Below is a small trained network, with its code and all its weights. Each question gives an input and a class and asks what happens when units are switched off, that is, made to give their printed mean instead of their output.

import numpy as np


def w(rows, s, z=0):
    codes = np.array(rows[::2]) - 128.0
    scale = np.full(codes.shape[1], s)
    scale[-1] = z or s
    return codes * scale


def norm(h):
    return h / np.sqrt((h * h).mean(-1, keepdims=True) + 1e-5)


def f(y):
    return np.maximum(y, 0)


def log_softmax(a):
    a = a - a.max(-1, keepdims=True)
    return a - np.log(np.exp(a).sum(-1, keepdims=True))


def net(x, mask):
    res = np.array(x, float).reshape(1, 3) / 4 @ E
    u = 0
    for l in range(3):
        y = f(norm(res) @ A[l][:, :-1].T + A[l][:, -1])
        res = res + np.where(mask[u : u + 8], y, B[l][:, -1]) @ B[l][:, :-1]
        u += 8
    return log_softmax(norm(res)[-1] @ U[:, :-1].T + U[:, -1])


A, B = {}, {}
E = w([
[205,6,255,80,137,42,42,84],'x0',
[65,164,189,58,141,95,154,238],'x1',
[121,81,151,131,47,249,62,188],'x2',
],0.0086)
A[0] = w([
[118,133,94,132,159,166,180,135,211],'0.n1',
[119,1,158,153,217,119,200,152,119],'0.n2',
[127,130,115,187,100,109,87,79,82],'0.n3',
[127,127,161,97,90,64,76,102,101],'0.n4',
[86,117,159,226,214,165,91,70,21],'0.n5',
[108,132,150,91,96,192,94,127,75],'0.n6',
[185,37,109,111,143,138,145,125,128],'0.n7',
[91,131,174,158,151,71,120,229,3],'0.n8',
],0.008,0.0053)
B[0] = w([
[118,120,179,146,76,57,32,126,254],'0.n1',
[110,192,135,173,128,148,70,129,206],'0.n2',
[158,160,100,5,95,134,150,163,180],'0.n3',
[150,209,167,168,173,185,91,103,222],'0.n4',
[133,126,101,43,66,125,173,134,149],'0.n5',
[220,139,105,186,89,48,172,205,190],'0.n6',
[97,198,158,200,71,124,114,123,219],'0.n7',
[177,154,76,40,24,101,168,166,178],'0.n8',
],0.011,0.0046)
A[1] = w([
[112,147,113,126,201,66,192,72,85],'1.n1',
[119,108,111,153,177,91,172,121,102],'1.n2',
[137,55,131,119,88,37,92,114,115],'1.n3',
[183,53,40,143,119,184,135,10,79],'1.n4',
[60,161,39,171,156,163,154,136,63],'1.n5',
[88,162,78,180,121,159,139,158,4],'1.n6',
[116,45,130,145,121,250,124,186,43],'1.n7',
[118,152,96,116,200,120,142,102,134],'1.n8',
],0.016,0.0034)
B[1] = w([
[159,29,73,188,84,166,131,195,251],'1.n1',
[111,123,78,172,143,54,196,90,158],'1.n2',
[104,139,111,150,154,183,124,86,254],'1.n3',
[84,184,116,8,65,24,146,160,249],'1.n4',
[72,122,198,148,142,122,71,62,217],'1.n5',
[142,140,207,149,139,153,82,95,228],'1.n6',
[155,36,31,205,158,62,214,126,222],'1.n7',
[166,113,140,165,110,153,150,160,188],'1.n8',
],0.014,0.0055)
A[2] = w([
[168,96,59,167,122,121,159,183,69],'2.n1',
[54,91,123,140,115,142,82,89,12],'2.n2',
[73,110,157,48,171,62,153,184,168],'2.n3',
[48,104,166,69,204,145,180,253,76],'2.n4',
[126,44,121,131,160,104,163,111,4],'2.n5',
[145,239,63,174,165,233,146,142,212],'2.n6',
[163,45,195,88,175,111,63,52,105],'2.n7',
[166,160,82,131,104,176,204,171,133],'2.n8',
],0.018,0.0025)
B[2] = w([
[186,60,90,145,171,92,123,137,245],'2.n1',
[151,142,189,97,165,179,122,152,172],'2.n2',
[139,186,89,78,40,175,162,114,189],'2.n3',
[74,177,43,42,2,3,136,36,167],'2.n4',
[192,115,90,120,165,90,100,150,166],'2.n5',
[199,117,103,60,149,207,169,143,156],'2.n6',
[13,111,203,206,130,129,102,142,197],'2.n7',
[146,169,187,151,148,206,118,138,187],'2.n8',
],0.015,0.012)
U = w([
[64,146,228,207,138,147,63,114,200],'0',
[228,57,44,195,133,77,133,160,197],'1',
[132,213,67,35,19,91,152,116,201],'2',
[209,171,121,83,169,248,153,139,145],'3',
[65,117,86,99,187,155,208,115,2],'4',
[68,156,88,136,214,128,211,128,25],'5',
[85,153,66,83,233,127,143,91,7],'6',
],0.014,0.0049)

Each question gives the input, the list of numbers given to net, and the class t.
The units are the neurons (one row each of A and B). Each row of codes is followed by its name. A weight is (code - 128) times the scale printed after its matrix; where a second scale follows, it is the last column's (A, B and U).
mask holds one flag per neuron, layer by layer. A switched-off neuron (its flag False) gives its mean, the last column of its row in B, instead of its output. The means were averaged over made-up inputs and are rounded, as every weight is.
A unit's drop is (log p(t) with every unit on - log p(t) with that unit switched off) / (log p(t) with every unit on - log p(t) with every unit switched off).
The circuit of an input: a set's keep is (log p(t) with only the set's units on - log p(t) with every unit switched off) / (log p(t) with every unit on - log p(t) with every unit switched off). Starting from the 12 units with the biggest drops (on a tie, the unit counted first), units are removed one at a time, each time the one whose removal leaves the highest keep (on an exact tie, the one counted first), for as long as the keep stays at least 0.8.
units of the circuit, in order: the units of the circuit, biggest drop first
k most important neurons: the k neurons with the biggest drops, biggest first
k most important neurons of layer l: the k neurons of layer l with the biggest drops, biggest first
input [2,3,2], class 3: 2 most important neurons	(1.n4; 1.n5)
input [-1,2,1], class 3: 2 most important neurons	(1.n4; 1.n3)
input [8,-8,3], class 0: units of the circuit, in order	(2.n7)
input [2,6,6], class 1: 2 most important neurons	(1.n7; 1.n4)
input [-3,-1,-1], class 3: 3 most important neurons	(0.n1; 1.n3; 2.n6)
input [-2,-7,6], class 2: 3 most important neurons of layer 1	(1.n4; 1.n1; 1.n8)
input [-6,-2,5], class 0: 2 most important neurons	(1.n5; 1.n6)
input [0,-1,3], class 3: 2 most important neurons	(0.n6; 2.n6)
input [4,5,1], class 2: 3 most important neurons	(0.n1; 1.n6; 1.n5)
input [5,6,-3], class 2: 2 most important neurons of layer 0	(0.n1; 0.n8)
input [5,6,3], class 2: 4 most important neurons	(0.n1; 1.n6; 1.n5; 0.n8)
input [-6,-5,-6], class 0: 3 most important neurons	(1.n5; 1.n7; 1.n6)
input [3,5,-4], class 2: 2 most important neurons of layer 1	(1.n7; 1.n3)
input [0,-8,0], class 2: units of the circuit, in order	(1.n4)
input [-4,2,5], class 1: 2 most important neurons	(1.n7; 0.n7)
input [-1,-1,3], class 3: 2 most important neurons	(0.n6; 1.n3)
input [6,7,8], class 1: 2 most important neurons of layer 1	(1.n7; 1.n4)
input [-7,7,8], class 1: 3 most important neurons	(1.n7; 0.n7; 1.n4)
input [4,8,8], class 1: 2 most important neurons	(1.n7; 1.n4)
input [-3,5,-6], class 1: units of the circuit, in order	(1.n1)
input [2,-3,-3], class 3: 2 most important neurons of layer 0	(0.n7; 0.n2)
input [6,5,7], class 1: 2 most important neurons of layer 1	(1.n7; 1.n5)
input [3,-6,-5], class 2: 2 most important neurons of layer 1	(1.n4; 1.n7)
input [-8,-5,8], class 0: 3 most important neurons of layer 1	(1.n5; 1.n6; 1.n1)
input [-8,2,-8], class 0: 2 most important neurons of layer 0	(0.n6; 0.n1)
input [-7,-2,6], class 0: 2 most important neurons of layer 1	(1.n5; 1.n6)
